Here is a tiny trained network, its code and every weight. The questions are about switching its units off for an input and a target symbol, where a switched-off unit gives its printed mean instead of its output.

import numpy as np


def w(rows, s, z=0):
    codes = np.array(rows[::2]) - 128.0
    scale = np.full(codes.shape[1], s)
    scale[-1] = z or s
    return codes * scale


def f(y):
    return y / 2 * (1 + np.tanh(0.7978845608 * (y + 0.044715 * y**3)))


def softmax(a):
    e = np.exp(a - a.max(-1, keepdims=True))
    return e / e.sum(-1, keepdims=True)


def log_softmax(a):
    a = a - a.max(-1, keepdims=True)
    return a - np.log(np.exp(a).sum(-1, keepdims=True))


def net(x, mask):
    ids = ['αβδεθμξπσφω'.index(c) for c in x.split()]
    T = len(ids)
    res = E[ids] + P[:T]
    u = 0
    for l in range(3):
        r = res
        for j in range(2):
            rows = slice(3 * j, 3 * j + 3)
            q, k, v = (r @ M[l][rows].T for M in (Q, K, V))
            z = softmax(np.where(np.tri(T) > 0, q @ k.T / 3**0.5, -1e9)) @ v
            o = O[l][rows]
            res = res + np.where(mask[u + j], z, o[:, -1]) @ o[:, :-1]
        u += 2
        y = f(res @ A[l][:, :-1].T + A[l][:, -1])
        res = res + np.where(mask[u : u + 8], y, B[l][:, -1]) @ B[l][:, :-1]
        u += 8
    return log_softmax(res[-1] @ U[:, :-1].T + U[:, -1])


Q, K, V, O, A, B = {}, {}, {}, {}, {}, {}
E = w([
[146,53,133],'α',
[171,184,42],'β',
[14,214,41],'δ',
[26,133,147],'ε',
[163,62,102],'θ',
[117,38,101],'μ',
[33,247,125],'ξ',
[119,146,239],'π',
[252,149,192],'σ',
[154,60,103],'φ',
[155,57,121],'ω',
],0.012)
P = w([
[253,77,68],'0',
[246,120,73],'1',
[228,122,62],'2',
[209,121,70],'3',
[188,114,87],'4',
[171,104,108],'5',
[151,96,125],'6',
[142,90,152],'7',
[127,85,162],'8',
[114,75,180],'9',
[104,68,209],'10',
[96,63,219],'11',
[87,57,228],'12',
[79,50,211],'13',
],0.0035)
Q[0] = w([
[150,90,20],'L0H1',
[203,61,139],'L0H1',
[149,1,136],'L0H1',
[105,91,140],'L0H2',
[61,195,108],'L0H2',
[28,85,152],'L0H2',
],0.0085)
K[0] = w([
[178,124,2],'L0H1',
[252,120,162],'L0H1',
[221,174,135],'L0H1',
[95,56,66],'L0H2',
[85,146,146],'L0H2',
[83,21,132],'L0H2',
],0.0087)
V[0] = w([
[85,90,121],'L0H1',
[200,135,129],'L0H1',
[122,2,138],'L0H1',
[142,81,133],'L0H2',
[52,170,60],'L0H2',
[154,189,215],'L0H2',
],0.0074)
O[0] = w([
[210,173,136,57],'L0H1',
[63,31,103,253],'L0H1',
[219,132,21,73],'L0H1',
[20,147,69,142],'L0H2',
[163,127,254,133],'L0H2',
[203,104,4,2],'L0H2',
],0.004,0.0018)
A[0] = w([
[149,48,139,253],'L0N1',
[198,182,130,106],'L0N2',
[75,254,122,25],'L0N3',
[70,122,59,235],'L0N4',
[194,176,78,162],'L0N5',
[68,127,163,181],'L0N6',
[77,250,120,61],'L0N7',
[95,176,120,60],'L0N8',
],0.0093,0.0029)
B[0] = w([
[107,91,147,255],'L0N1',
[195,156,91,157],'L0N2',
[113,2,74,174],'L0N3',
[124,214,116,231],'L0N4',
[167,217,87,209],'L0N5',
[69,185,153,167],'L0N6',
[132,38,12,181],'L0N7',
[138,126,83,120],'L0N8',
],0.0068,0.0034)
Q[1] = w([
[201,254,160],'L1H1',
[171,132,230],'L1H1',
[103,168,210],'L1H1',
[81,164,133],'L1H2',
[129,145,64],'L1H2',
[80,138,87],'L1H2',
],0.0081)
K[1] = w([
[99,91,110],'L1H1',
[88,86,135],'L1H1',
[71,151,119],'L1H1',
[77,117,253],'L1H2',
[162,126,165],'L1H2',
[133,97,166],'L1H2',
],0.012)
V[1] = w([
[36,116,85],'L1H1',
[230,111,103],'L1H1',
[78,158,71],'L1H1',
[36,121,128],'L1H2',
[132,100,125],'L1H2',
[191,255,107],'L1H2',
],0.0059)
O[1] = w([
[225,63,89,126],'L1H1',
[33,106,239,252],'L1H1',
[214,85,175,195],'L1H1',
[90,148,12,85],'L1H2',
[20,182,150,136],'L1H2',
[182,1,202,181],'L1H2',
],0.0034,0.0022)
A[1] = w([
[157,156,219,135],'L1N1',
[95,127,153,253],'L1N2',
[88,94,164,249],'L1N3',
[163,150,100,90],'L1N4',
[124,65,191,74],'L1N5',
[166,11,112,182],'L1N6',
[74,154,75,30],'L1N7',
[140,61,146,103],'L1N8',
],0.011,0.0047)
B[1] = w([
[254,99,208,159],'L1N1',
[32,226,146,223],'L1N2',
[17,145,118,253],'L1N3',
[118,66,125,152],'L1N4',
[117,54,120,173],'L1N5',
[26,78,73,240],'L1N6',
[171,77,177,148],'L1N7',
[55,53,136,157],'L1N8',
],0.0073,0.0046)
Q[2] = w([
[106,57,47],'L2H1',
[137,252,23],'L2H1',
[141,212,16],'L2H1',
[166,118,2],'L2H2',
[203,93,164],'L2H2',
[209,64,170],'L2H2',
],0.0055)
K[2] = w([
[79,178,132],'L2H1',
[121,46,254],'L2H1',
[122,109,186],'L2H1',
[123,78,182],'L2H2',
[79,127,162],'L2H2',
[94,124,84],'L2H2',
],0.0081)
V[2] = w([
[159,118,63],'L2H1',
[179,3,147],'L2H1',
[187,141,160],'L2H1',
[96,41,218],'L2H2',
[148,176,93],'L2H2',
[228,45,135],'L2H2',
],0.0066)
O[2] = w([
[107,193,89,138],'L2H1',
[255,103,48,82],'L2H1',
[239,162,140,3],'L2H1',
[144,37,219,74],'L2H2',
[154,201,127,142],'L2H2',
[226,100,108,65],'L2H2',
],0.0052,0.0036)
A[2] = w([
[91,92,77,47],'L2N1',
[79,125,219,199],'L2N2',
[120,124,119,254],'L2N3',
[72,199,187,164],'L2N4',
[134,254,104,162],'L2N5',
[103,124,99,61],'L2N6',
[82,96,78,138],'L2N7',
[147,214,140,213],'L2N8',
],0.013,0.0049)
B[2] = w([
[181,73,120,204],'L2N1',
[145,186,103,238],'L2N2',
[119,148,126,184],'L2N3',
[193,154,95,222],'L2N4',
[85,68,229,187],'L2N5',
[159,99,134,165],'L2N6',
[160,105,76,245],'L2N7',
[102,92,255,167],'L2N8',
],0.0092,0.012)
U = w([
[89,67,90,103],'α',
[138,185,72,246],'β',
[106,142,128,189],'δ',
[119,137,124,18],'ε',
[120,139,124,32],'θ',
[176,201,120,104],'μ',
[42,192,122,135],'ξ',
[252,115,132,136],'π',
[74,94,171,230],'σ',
[117,136,130,80],'φ',
[122,139,121,3],'ω',
],0.012,0.0036)

Each question gives the input, a string of symbols that net reads in full, and the target symbol t.
The units are the heads (3 rows each of Q, K, V and O) and the neurons (one row each of A and B). Each row of codes is followed by its name. A weight is (code - 128) times the scale printed after its matrix; where a second scale follows, it is the last column's (O, A, B and U).
mask holds one flag per unit, layer by layer, with each layer's heads first. A switched-off unit (its flag False) gives its mean, the last column of its rows in O or B, instead of its output. The means were averaged over made-up inputs and are rounded, as every weight is.
A unit's drop is (log p(t) with every unit on - log p(t) with that unit switched off) / (log p(t) with every unit on - log p(t) with every unit switched off).
The circuit of an input: a set's keep is (log p(t) with only the set's units on - log p(t) with every unit switched off) / (log p(t) with every unit on - log p(t) with every unit switched off). Starting from the 12 units with the biggest drops (on a tie, the unit counted first), units are removed one at a time, each time the one whose removal leaves the highest keep (on an exact tie, the one counted first), for as long as the keep stays at least 0.8.
circuit, biggest first: the units of the circuit, biggest drop first
most important unit: the unit with the biggest drop
top k neurons: the k neurons with the biggest drops, biggest first
top k neurons in layer l: the k neurons of layer l with the biggest drops, biggest first
drop of u: that unit's drop, to one decimal
input α σ ε ξ φ α β μ μ β β, target σ: top 3 neurons => (L2N2 L1N6 L0N3)
input β β ξ β ω, target α: circuit, biggest first => (L1N6 L1H2 L0N5 L2N7)
input β π δ φ σ β σ α, target α: circuit, biggest first => (L1N6 L0N5 L2N7)
input ε β σ ε β σ σ ξ ξ φ β, target π: top neuron => (L1N1)
input β α β σ β, target π: circuit, biggest first => (L2H1 L1N3)
input μ β β β ω, target α: circuit, biggest first => (L1N6 L0N5 L2N7)
input β β ξ φ μ θ β ξ σ ξ, target β: top 2 neurons in layer 0 => (L0N3 L0N6)
input σ θ α μ π σ α β ξ β ξ δ β α, target β: circuit, biggest first => (L2N2 L0N7 L2N5 L2N8)
input μ δ δ σ σ θ φ μ σ θ, target β: top 2 neurons in layer 0 => (L0N3 L0N7)
input π σ σ β σ β ξ β β μ β β φ, target α: top 2 neurons in layer 0 => (L0N5 L0N1)
input β σ β δ β α β μ α β σ, target σ: circuit, biggest first => (L2N4 L0N4 L2N7)
input μ ε β ε β μ μ π ξ β φ φ, target β: circuit, biggest first => (L0N3 L2N5 L2N8)
input π δ α π μ σ ω β ξ ε ξ ξ δ, target β: top 3 neurons => (L0N3 L0N7 L1N7)
input β β β σ β β β ξ β ξ ε, target ξ: top 3 neurons in layer 2 => (L2N5 L2N1 L2N2)
input β σ σ μ β μ φ ω ξ ξ φ, target β: top 3 neurons in layer 2 => (L2N2 L2N4 L2N5)
input σ β β μ β σ, target σ: top 2 neurons => (L2N4 L1N6)
input β β ξ φ, target α: top 2 neurons => (L1N6 L0N5)
input π μ μ β σ δ α μ, target β: most important unit => L1H1
input μ β σ ξ μ β β β σ β ξ, target β: top 2 neurons => (L0N3 L0N7)
input β β μ μ ξ α β β σ μ σ β α, target β: top 2 neurons => (L2N2 L2N4)
input ε σ ξ ξ β ξ β μ β θ, target α: top 2 neurons in layer 1 => (L1N6 L1N5)
input θ π β β, target σ: most important unit => L2N5
input β β ξ σ δ ξ δ β ω μ μ μ δ, target β: top 3 neurons in layer 1 => (L1N6 L1N7 L1N2)
input σ α α π μ β β β β δ, target α: top 3 neurons in layer 2 => (L2N2 L2N1 L2N7)
input ξ σ σ α, target α: top 3 neurons in layer 0 => (L0N5 L0N1 L0N6)
input β ε ω δ, target α: drop of L0N3 => 0.4
